Below are the code and all the weights of a small trained network. Each question names an input and a class and asks about switching units off, where a switched-off unit gives its printed mean instead of its output.

import numpy as np


def w(rows, s, z=0):
    codes = np.array(rows[::2]) - 128.0
    scale = np.full(codes.shape[1], s)
    scale[-1] = z or s
    return codes * scale


def norm(h):
    return h / np.sqrt((h * h).mean(-1, keepdims=True) + 1e-5)


def f(y):
    return np.maximum(y, 0)


def log_softmax(a):
    a = a - a.max(-1, keepdims=True)
    return a - np.log(np.exp(a).sum(-1, keepdims=True))


def net(x, mask):
    res = np.array(x, float).reshape(1, 6) / 4 @ E
    u = 0
    for l in range(2):
        y = f(norm(res) @ A[l][:, :-1].T + A[l][:, -1])
        res = res + np.where(mask[u : u + 15], y, B[l][:, -1]) @ B[l][:, :-1]
        u += 15
    return log_softmax(norm(res)[-1] @ U[:, :-1].T + U[:, -1])


A, B = {}, {}
E = w([
[84,96,152,217,192,129,192],'x0',
[163,118,133,147,96,106,152],'x1',
[153,1,64,120,169,148,88],'x2',
[116,120,132,132,111,114,124],'x3',
[162,136,141,122,152,152,148],'x4',
[62,150,77,103,80,188,214],'x5',
],0.0085)
A[0] = w([
[149,148,138,94,178,196,134,175],'0.n0',
[121,4,90,56,102,190,189,51],'0.n1',
[83,193,96,98,106,126,211,112],'0.n2',
[186,12,87,164,167,140,35,107],'0.n3',
[221,101,119,91,79,188,50,192],'0.n4',
[162,187,184,136,199,1,75,225],'0.n5',
[178,85,100,177,142,149,173,61],'0.n6',
[75,125,71,118,180,134,187,63],'0.n7',
[111,139,115,169,149,95,160,82],'0.n8',
[149,170,135,124,147,97,171,139],'0.n9',
[119,33,89,132,73,193,137,59],'0.n10',
[121,16,47,107,112,190,147,3],'0.n11',
[96,120,133,254,189,151,150,198],'0.n12',
[217,130,214,120,83,118,137,137],'0.n13',
[107,117,129,33,48,130,151,118],'0.n14',
],0.0084,0.0035)
B[0] = w([
[112,122,85,114,61,67,110,176],'0.n0',
[85,254,71,134,155,49,95,208],'0.n1',
[181,18,130,185,123,215,121,212],'0.n2',
[204,59,226,115,59,191,134,252],'0.n3',
[52,173,173,153,77,120,53,234],'0.n4',
[124,230,28,122,177,48,169,254],'0.n5',
[88,132,140,97,171,153,119,160],'0.n6',
[135,100,157,186,103,125,151,174],'0.n7',
[146,144,150,175,165,135,109,153],'0.n8',
[116,73,50,159,117,124,100,166],'0.n9',
[32,173,115,108,239,111,116,186],'0.n10',
[158,252,121,117,210,69,129,203],'0.n11',
[100,40,132,103,139,60,241,236],'0.n12',
[75,134,86,99,178,153,78,188],'0.n13',
[168,173,86,69,111,151,115,201],'0.n14',
],0.0065,0.0073)
A[1] = w([
[107,93,173,185,131,212,202,74],'1.n0',
[69,120,123,150,39,220,159,122],'1.n1',
[149,36,182,189,150,141,112,19],'1.n2',
[98,117,113,204,129,79,168,165],'1.n3',
[140,101,195,103,72,153,48,42],'1.n4',
[197,138,121,191,105,78,97,254],'1.n5',
[124,70,179,149,135,167,138,140],'1.n6',
[161,132,116,104,57,245,107,30],'1.n7',
[136,101,216,138,166,115,97,27],'1.n8',
[118,17,191,89,183,118,134,21],'1.n9',
[109,39,192,199,115,161,195,241],'1.n10',
[125,140,66,169,144,171,94,114],'1.n11',
[150,166,76,92,94,146,124,169],'1.n12',
[128,110,153,142,190,91,170,76],'1.n13',
[158,96,151,151,60,154,100,229],'1.n14',
],0.011,0.0019)
B[1] = w([
[106,153,164,144,144,177,38,215],'1.n0',
[199,88,151,178,89,149,170,211],'1.n1',
[209,172,133,116,71,90,119,191],'1.n2',
[116,95,95,128,159,185,138,235],'1.n3',
[77,54,153,216,254,246,176,188],'1.n4',
[81,126,122,88,151,171,114,195],'1.n5',
[146,186,100,99,95,144,96,177],'1.n6',
[147,72,159,123,126,41,222,203],'1.n7',
[147,92,121,86,61,165,136,167],'1.n8',
[145,133,159,112,73,65,147,203],'1.n9',
[146,197,85,105,113,159,37,255],'1.n10',
[149,108,123,102,114,83,97,171],'1.n11',
[163,124,153,83,80,45,75,227],'1.n12',
[92,75,144,175,120,111,245,221],'1.n13',
[83,123,150,125,180,117,175,179],'1.n14',
],0.0089,0.0071)
U = w([
[114,231,88,48,113,60,43,216],'0',
[204,71,190,93,14,66,182,216],'1',
[53,122,79,181,212,80,249,182],'2',
[147,163,96,223,66,239,115,4],'3',
[95,55,230,91,209,201,82,40],'4',
],0.016,0.0024)

Each question gives the input, the list of numbers given to net, and the class t.
The units are the neurons (one row each of A and B). Each row of codes is followed by its name. A weight is (code - 128) times the scale printed after its matrix; where a second scale follows, it is the last column's (A, B and U).
mask holds one flag per neuron, layer by layer. A switched-off neuron (its flag False) gives its mean, the last column of its row in B, instead of its output. The means were averaged over made-up inputs and are rounded, as every weight is.
A unit's drop is (log p(t) with every unit on - log p(t) with that unit switched off) / (log p(t) with every unit on - log p(t) with every unit switched off).
The circuit of an input: a set's keep is (log p(t) with only the set's units on - log p(t) with every unit switched off) / (log p(t) with every unit on - log p(t) with every unit switched off). Starting from the 12 units with the biggest drops (on a tie, the unit counted first), units are removed one at a time, each time the one whose removal leaves the highest keep (on an exact tie, the one counted first), for as long as the keep stays at least 0.8.
circuit, biggest first: the units of the circuit, biggest drop first
top k neurons: the k neurons with the biggest drops, biggest first
top k neurons in layer l: the k neurons of layer l with the biggest drops, biggest first
drop of u: that unit's drop, to one decimal
input [-4,8,1,-6,5,0], class 4: circuit, biggest first	(0.n5; 1.n4; 0.n4)
input [0,7,-7,-4,4,0], class 0: top 2 neurons	(0.n3; 0.n12)
input [8,1,-8,-5,-5,2], class 3: top neuron in layer 0	(0.n2)
input [0,7,3,-8,-4,-4], class 4: circuit, biggest first	(1.n4; 0.n3)
input [-7,8,1,7,6,-7], class 4: circuit, biggest first	(1.n4; 0.n4)
input [-1,8,7,-2,-4,-2], class 4: circuit, biggest first	(0.n3; 1.n4)
input [6,0,0,3,2,2], class 3: top 3 neurons	(0.n5; 1.n10; 1.n0)
input [5,0,0,6,-4,1], class 3: top 3 neurons	(0.n5; 1.n10; 1.n0)
input [0,-5,4,-1,8,6], class 0: top 2 neurons in layer 0	(0.n1; 0.n12)
input [-1,1,1,-2,2,-3], class 4: top 2 neurons	(0.n3; 1.n4)
input [-2,-6,3,0,-1,0], class 4: top 2 neurons in layer 0	(0.n3; 0.n5)
input [0,8,1,1,6,-1], class 4: top 2 neurons in layer 0	(0.n12; 0.n4)
input [7,1,1,7,0,-1], class 1: top 2 neurons	(0.n12; 1.n9)
input [-6,-7,4,7,6,-5], class 4: circuit, biggest first	(1.n4)
input [3,-1,0,-5,-6,-8], class 2: top 2 neurons	(0.n5; 0.n2)
input [8,-1,1,0,0,-3], class 1: top 3 neurons in layer 0	(0.n12; 0.n1; 0.n11)
input [-7,5,0,4,-8,6], class 1: top 2 neurons in layer 0	(0.n5; 0.n2)
input [7,-8,8,7,4,0], class 1: top 2 neurons in layer 0	(0.n3; 0.n5)
input [5,8,-1,4,-6,-8], class 2: drop of 0.n5	4.9
input [2,-5,-8,5,-2,-8], class 2: drop of 1.n9	0.0
input [-6,7,3,1,-2,-8], class 4: top neuron in layer 0	(0.n3)
input [7,-1,-3,-3,6,3], class 3: drop of 1.n10	0.1
